Each row has a class, written as a number after it.
[ 14 -16  15  12  15  21  13 -43   2  21   8   0  -3  -9  -5  17  -1  11
  -9  15  -1   5 -21 -10 -25  13  22 -10 -19  -7  15  13  -8  -8]
6
[  8 -23   2  -9  13  -9   1 -19  -2  21  34  -2  -7  -1 -20  14 -11  23
  26 -28  10  14  19  -8   9   8   8 -21 -16  -9   6  -5  -1   9]
9
[ -1  14   0   0  26  20  18 -18 -15   0  12  -9  -5   3 -23  32 -19  34
   8  -8  15  18   3 -16  -2  18   7  -7 -27 -15  20   0  13 -15]
4
[  4 -27   8  17  -5 -19 -25  -1 -10  13  43  -3 -11  -7 -24  19   3  11
  17 -18 -27  21  27   0  27  16   5 -41  11  -3  -6   6  -8  28]
9
[  5   5 -14  -2  10  17   2  -1  -1  12   8   5   2   6 -15  18 -19  17
   7 -20   6  17   9 -15  -6   7  28  -3 -17 -10   9 -22  34  -4]
5
[  1  -1   4  21  11  21   5 -35  11 -11  15   8   6  -2  -9  20  12   4
  11  13   3  26 -21 -20 -33  10  16 -26 -23  -5   6  -2 -16  15]
0
[ -1 -12  -4  23  24  -1 -11  -5   9  14  43   2  18   7 -29   6  20 -13
  12 -17 -29  27 -14  -5  13  22  -1 -15  -9  -3 -14  -8 -17  29]
0
[  8  32  13 -17  -2  -3  -3   3  13  -6  14   2  25  -2   6  -7   8 -11
   2  11  14  -7  -8  13  -9   9 -19 -18   0   4  -2  16  -1 -23]
4
[ -7  21   0  12  16  21  15 -13 -17  -6  10  -8   0   0 -24  21 -11  22
  -7  10  13  13   3 -10   3   8   4  -5 -18 -12  19   8  11 -25]
4
[ -6   5  10  23  21  13 -13  14  -6  12  32  -6  -4   0 -24  30   5  13
  12 -13 -23  10   2   3  23  23  -2 -38   2  -5  13   3   1   2]
4
[  8   8  11  -5   5  -6 -13 -22   5   4  24   1  15   4   1  -5  -1 -11
  29  -4  10  -5  -2   9   0  12 -13 -20   3   3   0 -14   7  -9]
2
[ -3   4  12  19  -6 -16   2  -4 -12 -34  15 -27  10 -14  26 -29 -13 -42
 -35  30  -1  10  38   6 -12   2 -21   8  12  -3  -5  58  -4 -46]
3
[  5  17  10  -2  -7 -14 -12   1  21  -8   8  -2  29  -4   5 -21   7 -17
   5  -6  13 -11  -2  12 -12  -6 -15  -8  -1   1  -9 -10  26 -21]
5
[  5  17  12 -10  -2  -2 -20 -16  18  11   0   6  15  -3   9 -21  10 -11
  16  -7  16 -19   9   3  -5   2 -16  -7   3  -4   1  16  -4  -5]
1
[  3 -10  -1  33   8   2 -22   0  11  25  31  -1  -4 -11 -15  23   7  -9
  12  -4 -24   1   5  -2  14  21  -1 -37   4   4   7  -1  -2  10]
3
[  5   6  18  20  -2  31  -9 -22   3  19  -5   7 -11  -2   3   4   3  -9
   5   4  -2  -4  -1  -7 -23   0  15 -29  -1  -9  19  20 -14   4]
1
[ -3  23  12   7 -10 -11  -1   9  17  -9   6  -4  25  -9  19 -19   1 -23
  18  -3  -1   1  -2   3  -3   9 -19  11   3   3   3  -1  11   0]
0
[ -6   2  -5  -6  21  22  -4 -38  -4   9   7  -9 -22   2 -42  25   1  46
  16 -22  13   1   8 -22  -1  20  19  -1 -24 -22  19   2   1   9]
1
[-10   1  -9   4  -4  24  17 -14 -31   2 -11  30  -3  -3 -28  30 -42  25
   6  -9  27  20  24 -38   9   9  35  31 -19 -22  40   0   1  -9]
9
[ -6   1  38  12  11   6  12  12 -26 -23  -3 -37  -1  -7  22 -16 -20 -28
 -35  20  -4  20  22  15 -20  13 -15  12 -20 -18  26  68 -16 -60]
4
[  4   3 -13  11   7   5   7 -28  -5   1  15  -9  -5  -7 -23  25 -13  15
   0   6   7  11   8 -21  -7  21   8  -6 -19  -6   8   0   9  -7]
3
[ -6 -27   6  18  19   9 -20 -18  -2  13  19  10  12  -4 -33  33  -4  13
  19 -30   5  15   2 -10  20  20   6 -33 -10 -12  15  -9 -13  23]
9
[ -9  -2  15   4   6  -4  -6  -6  -3 -23   8  -8  26 -12   1 -26  -9 -27
 -34  16  23   7  22   1 -21  -7  -6  11 -14 -19  -8  31  11 -63]
5
[ 12  18  16  -4   4  -6  -5 -22  15   1  21  -1  30  -3   7 -23   4 -26
  14   7  26 -25 -11  16  -9   2 -28 -10   4  -6 -13   4  -9 -17]
2
[-14  -6   5  18  15  15 -30  -8  17  17   7 -10 -18  -3 -13  12  18  13
  23 -21 -10 -18  10   6  22  10  -2 -20   4  -6  29  13  -6  17]
1
[-11  25  18  12 -12  -3  14   7 -26 -27   0 -10   3 -10   8 -16 -20 -17
 -18   7  14   8  23  11  -7   9   1  21   7  -4  12  24  -1 -27]
8
[  5 -14  22  13  -8  20  19 -33  -7   4   3  13  -2 -12 -20  20  -6  -3
 -10  16   9  15  -2 -18 -25   1  23 -31 -20 -14  17  19 -31  -5]
9
[  3  16   6   4  -8 -13  -1   7  14   6   7  -2  32  -1  23 -28   9 -31
   6  23   3  11  -6   3 -22   1 -16  12  -9   5  -6  17  -3 -10]
0
[-16 -19  11   6  30   6 -10 -23   0   6  44   3 -13  -2 -32  33   9  39
  24  -9 -12  -4  -5  -8  19  19  25 -11  18   4  21   2   5  -3]
6
[ -2 -11  -1  28  13   3 -22   1  15  20  32   1   3  -8 -35  26  14  -4
   4 -10 -26   2  -2  -4  23  24  -6 -37   9   3   2  -3   2  10]
3
[ 31  -1  27  47  14   2   6  -1  10  63  17  -9  -8  -9  32   1  14 -15
  24   2  -9  15  -9  21 -26   7  16 -74 -18   5   2 -25 -21  28]
8
[-12  19   9  -8  -7   2 -30 -23  17 -10 -20   6  20   1  -3  -7  18   2
   2   6  24 -13   0   2  -5   6 -14  -6  11   1   8  15   8  -7]
1
[ 13   4   3  18 -12   6   5 -37   9  10   5  -1 -10 -23 -12  26  -3  -4
  -4  25   2  -4  -8 -16 -22  12   9 -25 -20   0  10   2 -11  -2]
3
[  5  31  17  -2   8  -4  -5  12   7 -15  29   2  32   3  -5 -17  13 -16
   2 -10   5  -7  -9  14   2   7 -31 -21  16  -2 -20  12  -2 -15]
4
[-12   5  17  20   7  29   0   8   7  30  13  -3 -20 -12 -27  26  10   7
   2  15  -6 -14 -14   8   3  11   6 -21 -25  -6  49  14 -12 -28]
4
[ 14  -8  -4   7  26   6  10 -30  -8  17  19  -4   5   3 -11  14  -9  32
   4  -3   4  11  -2 -15  -1  16  15  16 -15 -12   8  10   6  -4]
6
[ -8   1  -6  22  19  32   7 -41   0  25  -9 -22 -14   8 -26  30   5  45
  14   8  12   9  15 -25  -6  19  16 -18 -33 -19  40   9  17  -1]
1
[ -1  -9  10 -22  44  10   1   4  12  -6  11 -13  16   7   3  -1  -6  13
  -9 -37   0   6  -9  18  20   6   5  21  15   4  14  32  -9 -17]
6
[ 12  -3  15  25  10  23   7 -63   7  36   0  -1 -11 -12 -21  31   8  23
  21  11   7   4   4 -31 -16  14  18 -45 -36 -18  22  -2  -9   5]
1
[  4   8  12  23   9  29   7 -36  -5  -3  -4   0  -5   3  -6  25   0  12
  17   5   7   8 -17  -7 -17  12  16 -38 -12  -7  22 -24  -4   8]
2
[ 16  21  12   5   3  -7  -8   0  12   3  25  -5  30  -8  19 -22  17 -14
   2  14  14   1   0   0  -8   0 -18 -12  13   9 -21  14   0  -2]
7
[ 16   4   0  13  -2   4   6 -26  23  11  -3  -7  -8 -10  -2  30  10  12
  15  15   1  -4 -15 -11 -25  17   7 -32 -22   5  18  -2  -7  16]
3
[ -6  -7  -9   3  23  13   5 -20   1   7  12   0  10   5 -27  19 -15  23
   6 -17  18  18  14 -22  -5  13  16  -9 -25 -16   6 -33  58 -18]
5
[ 12   2 -14  11  11  -7   7 -28  -5   9  21 -12  -5  -8 -22  18 -10  14
   3   7   9  11   9 -19  -5  12   4   0 -27  -8   3   9  -5 -10]
3
[ -3  -2  19 -10  15   3  -3  -9   2 -23  10 -19  17 -10  17 -19   1 -10
 -27  20  30  10  14  -1 -18  18  -7  20   1  -5  -2  38   8 -22]
7
[  6 -21   7  -3  27  -4 -16 -14   7  27  44  -8  -2  -3 -11  16  -7  22
  24 -27 -10  -9  -4   4  17  22   1  -2   8   0   6   6  16   5]
6
[  2 -31   9  13  13 -10 -16  -6  -4  17  39   9   1   1 -22  16   4   4
  23 -21 -14  18  17  -4  18   8   3 -34  -2  -5   2  11 -26  18]
9
[ -1  17   0  -6  -3 -22 -10  -4  14 -11  26   7  42   2   1 -24  13 -30
  10   4   2   8 -17   3  -9   0 -29   6   6  10 -30   9  -7   0]
0
[  0 -18   3  27  22   5 -27   5   8  17  28 -14   7   2 -20  19   6   1
  11 -31 -24  18   5   7  14  12   3 -41 -17  -3  10 -14  14   0]
5
[  1 -12  19 -13  12  -8   7 -21 -19 -25   4 -23   9   2  23 -19 -21  -5
 -30  17   9  17  19   6 -17  22   8  45   1  -7  16  56   8 -41]
6
[-11  20  29   6   6   6   5   9 -20 -37   8 -15  15  -9   4 -24 -14 -27
 -40  15  13   7  15  12  -8   4 -21  18   2 -17   4  54  -8 -59]
4
[  2  10  17   0   8  -2   3  -1 -11 -29  21 -30  12  -4  27 -34   3 -16
 -28  30  16  21  23   4 -21   0  -7  14   8   1  -9  52  -4 -30]
7
[  7   4   1  48  -1 -10 -30  34   0  13  24  -8  10   2 -17  -3  21 -30
 -10  -7 -48   4  -8  14  21  22 -15 -20  24   3 -12  11 -19  27]
3
[  5 -15  19 -12  13  -8  -5 -27  -8 -10  18 -13  16  -4  13 -24 -13 -13
 -29  17  17   7  10   9 -18  18  -2  35  -3  -9   4  50   3 -44]
6
[ -5 -26  28 -12   2 -18   0 -11 -18 -26  14  -8  12 -11   5 -22 -21 -26
 -25   8  18  15  36   4  -9   7  -6  23  -3 -20   5  61 -27 -37]
9
[  1  19  -2  15  21  25  22  -9 -16   9  16  -9   3   2 -28  25 -11  23
  -2  -2   5  17   3 -15   3  17   5 -15 -26 -19  14   2  10 -15]
4
[ -8 -10   6  20  14   2 -25  14  11   3  24   0   4   6 -23   8  15  -1
   6 -22 -21   8  -3   9   6   2   6 -29   3   1   5 -10  14  -3]
5
[  0  37  11  -6  -8   8 -11  -4  10  -5  29   5  30 -11  -5 -16  12 -21
 -11  21  24 -15 -10  16 -12   0 -22 -33   5   2 -13  14   0 -35]
4
[-40  19  -5  52   4  51   0   7  -1 -20 -11   5  15   4 -14  22  -2   4
  -2  18   4  13 -14 -16  -2   2   9   4   4  -2  47   9  14 -11]
0
[  0  -4 -15 -15  23  -1   5  -7   4  10  27  -7   0   1 -10   3  -6  10
  13 -10   7  23  -1 -11 -10   7   9  19 -29  -7  -5   6 -10   4]
0
[  4  -6   7  11  10  17  12 -39  12   7  18   5   3 -12 -19  17   5   2
   5  15   8  18 -21 -21 -32   7  13 -15 -37  -9   4   2 -19  -1]
0
[ 10   6  10 -25   2  -9 -13 -11  23  -9  22  13  31  -2   5 -15  13  -4
  -3  -1   7 -18 -13  11  -2  13 -10  12  24   5 -14  25  -1  -7]
6
[ 13   2 -10  17  -5  15  -4 -18  11  10  16  12  -6 -12 -15  28   4  -5
  -3   7 -15   7  -1 -16  -8  13  12 -38  -9   3   0   1 -13  12]
3
[  5  20  19  32  21  21   8  -7 -20   6   2 -30   3  12  -7   8 -13  11
  -9  -3   5  32 -21  15 -13  -1  -7 -34 -12   3  21  -3  24 -26]
4
[-10  -2  -8  53  -4 -12  -3   8 -27  22  52 -12  28  17 -16 -24  24 -50
 -21  54 -51  59  17  -2   8  -1  -3 -13  -3  11 -10  36 -15 -24]
0
[ 21  14  -1  -6 -12 -24 -16  -3  24  15  24   5  30 -11   5 -16  13 -30
   5   7   1 -12   0   4  -9  15 -27 -21   1   7 -28   6  -1  -4]
3
